Below are the code and all the weights of a small trained network. Each question names an input and a class and asks about switching units off, where a switched-off unit gives its printed mean instead of its output.

import numpy as np


def w(rows, s, z=0):
    codes = np.array(rows[::2]) - 128.0
    scale = np.full(codes.shape[1], s)
    scale[-1] = z or s
    return codes * scale


def norm(h):
    return h / np.sqrt((h * h).mean(-1, keepdims=True) + 1e-5)


def f(y):
    return np.maximum(y, 0)


def log_softmax(a):
    a = a - a.max(-1, keepdims=True)
    return a - np.log(np.exp(a).sum(-1, keepdims=True))


def net(x, mask):
    res = np.array(x, float).reshape(1, 6) / 4 @ E
    u = 0
    for l in range(3):
        y = f(norm(res) @ A[l][:, :-1].T + A[l][:, -1])
        res = res + np.where(mask[u : u + 8], y, B[l][:, -1]) @ B[l][:, :-1]
        u += 8
    return log_softmax(norm(res)[-1] @ U[:, :-1].T + U[:, -1])


A, B = {}, {}
E = w([
[165,104,177,104,167,137],'x0',
[40,2,191,104,123,51],'x1',
[47,62,91,102,105,219],'x2',
[240,120,111,129,174,96],'x3',
[82,212,102,200,192,173],'x4',
[102,179,36,137,93,92],'x5',
],0.006)
A[0] = w([
[86,87,205,135,230,113,167],'0.n1',
[93,254,179,133,205,110,105],'0.n2',
[73,159,111,199,109,74,167],'0.n3',
[218,70,53,176,166,107,117],'0.n4',
[78,252,73,119,220,211,81],'0.n5',
[191,76,19,79,37,141,251],'0.n6',
[120,82,112,101,134,41,189],'0.n7',
[125,38,146,106,155,139,125],'0.n8',
],0.0074,0.0025)
B[0] = w([
[103,253,155,212,137,68,216],'0.n1',
[210,107,169,148,35,109,212],'0.n2',
[131,218,183,78,136,79,191],'0.n3',
[129,88,199,154,202,93,194],'0.n4',
[162,133,95,157,84,137,253],'0.n5',
[86,121,240,65,149,247,238],'0.n6',
[105,106,235,160,85,86,198],'0.n7',
[151,109,122,24,104,184,195],'0.n8',
],0.006,0.0059)
A[1] = w([
[61,73,152,125,141,71,140],'1.n1',
[44,97,198,68,120,164,143],'1.n2',
[195,97,165,71,92,104,94],'1.n3',
[254,183,180,121,128,203,105],'1.n4',
[98,176,182,136,153,147,206],'1.n5',
[204,172,196,142,119,153,242],'1.n6',
[164,92,60,140,153,199,254],'1.n7',
[109,149,176,175,144,131,235],'1.n8',
],0.0093,0.0021)
B[1] = w([
[168,96,133,72,101,138,180],'1.n1',
[138,191,125,120,161,136,232],'1.n2',
[73,101,120,34,171,144,180],'1.n3',
[87,244,64,80,90,149,255],'1.n4',
[145,118,33,96,153,72,202],'1.n5',
[106,65,58,144,94,108,252],'1.n6',
[31,155,198,254,140,192,170],'1.n7',
[140,162,40,115,68,72,196],'1.n8',
],0.0071,0.009)
A[2] = w([
[169,141,195,202,146,145,74],'2.n1',
[147,164,37,31,154,167,163],'2.n2',
[86,130,49,88,106,116,116],'2.n3',
[75,215,127,117,3,108,254],'2.n4',
[101,167,238,23,117,247,130],'2.n5',
[254,175,158,122,211,114,171],'2.n6',
[91,207,137,229,221,77,195],'2.n7',
[115,157,135,119,159,198,136],'2.n8',
],0.0054,0.0023)
B[2] = w([
[164,140,138,137,220,129,128],'2.n1',
[8,130,103,177,220,140,209],'2.n2',
[78,80,56,68,193,91,180],'2.n3',
[179,56,201,105,187,117,255],'2.n4',
[254,96,147,182,212,164,196],'2.n5',
[68,129,97,131,3,71,141],'2.n6',
[188,105,125,233,60,51,170],'2.n7',
[28,114,16,191,178,78,157],'2.n8',
],0.0073,0.0085)
U = w([
[71,131,51,71,200,86,252],'0',
[121,112,74,114,207,254,19],'1',
[142,44,201,69,76,58,115],'2',
[136,46,184,77,158,193,161],'3',
[186,171,32,143,46,132,121],'4',
[65,145,78,206,101,188,115],'5',
[140,97,149,187,70,11,44],'6',
],0.0099,0.0026)

Each question gives the input, the list of numbers given to net, and the class t.
The units are the neurons (one row each of A and B). Each row of codes is followed by its name. A weight is (code - 128) times the scale printed after its matrix; where a second scale follows, it is the last column's (A, B and U).
mask holds one flag per neuron, layer by layer. A switched-off neuron (its flag False) gives its mean, the last column of its row in B, instead of its output. The means were averaged over made-up inputs and are rounded, as every weight is.
A unit's drop is (log p(t) with every unit on - log p(t) with that unit switched off) / (log p(t) with every unit on - log p(t) with every unit switched off).
The circuit of an input: a set's keep is (log p(t) with only the set's units on - log p(t) with every unit switched off) / (log p(t) with every unit on - log p(t) with every unit switched off). Starting from the 12 units with the biggest drops (on a tie, the unit counted first), units are removed one at a time, each time the one whose removal leaves the highest keep (on an exact tie, the one counted first), for as long as the keep stays at least 0.8.
circuit, biggest first: the units of the circuit, biggest drop first
unit that matters most: the unit with the biggest drop
k most important neurons: the k neurons with the biggest drops, biggest first
k most important neurons of layer l: the k neurons of layer l with the biggest drops, biggest first
input [-8,1,2,6,-5,6], class 3: most important neuron of layer 1 : (1.n4)
input [2,-8,-2,1,-1,-7], class 0: circuit, biggest first : (1.n6 1.n3 2.n2 0.n6)
input [-5,-5,0,-7,1,-6], class 4: circuit, biggest first : (0.n5 0.n6)
input [3,-4,5,-5,2,-6], class 5: 3 most important neurons of layer 0 : (0.n6 0.n3 0.n5)
input [3,-1,-7,-8,3,4], class 4: 3 most important neurons : (0.n2 0.n5 0.n7)
input [-8,-8,2,-4,-6,1], class 1: circuit, biggest first : (0.n6 2.n5)
input [1,1,-7,-2,0,1], class 2: circuit, biggest first : (0.n2 2.n4)
input [-7,-6,-5,5,-2,0], class 0: 2 most important neurons : (0.n1 2.n2)
input [-4,-5,5,4,-2,3], class 1: 2 most important neurons : (0.n6 0.n1)
input [6,2,0,-8,3,7], class 6: circuit, biggest first : (0.n6 1.n4)
input [8,8,-4,-7,2,3], class 6: circuit, biggest first : (0.n1 2.n7)
input [-2,1,4,5,5,-8], class 0: circuit, biggest first : (0.n1 1.n5)
input [2,-2,2,-1,-3,-2], class 1: 2 most important neurons : (2.n5 0.n1)
input [8,6,-5,8,5,-8], class 6: circuit, biggest first : (0.n1 2.n6)
input [4,-7,0,2,4,-6], class 4: circuit, biggest first : (0.n6 0.n2)
input [1,-6,8,-3,-8,4], class 1: unit that matters most : 2.n5
input [-8,3,-4,8,2,6], class 6: 2 most important neurons : (1.n4 0.n8)
input [3,2,-7,-4,1,-5], class 6: 2 most important neurons : (0.n1 0.n6)
input [-7,1,-1,4,8,4], class 6: 2 most important neurons of layer 0 : (0.n6 0.n8)
input [8,1,-4,-2,0,3], class 2: most important neuron of layer 1 : (1.n2)
input [-1,4,-6,-3,-3,6], class 2: 2 most important neurons of layer 0 : (0.n7 0.n1)
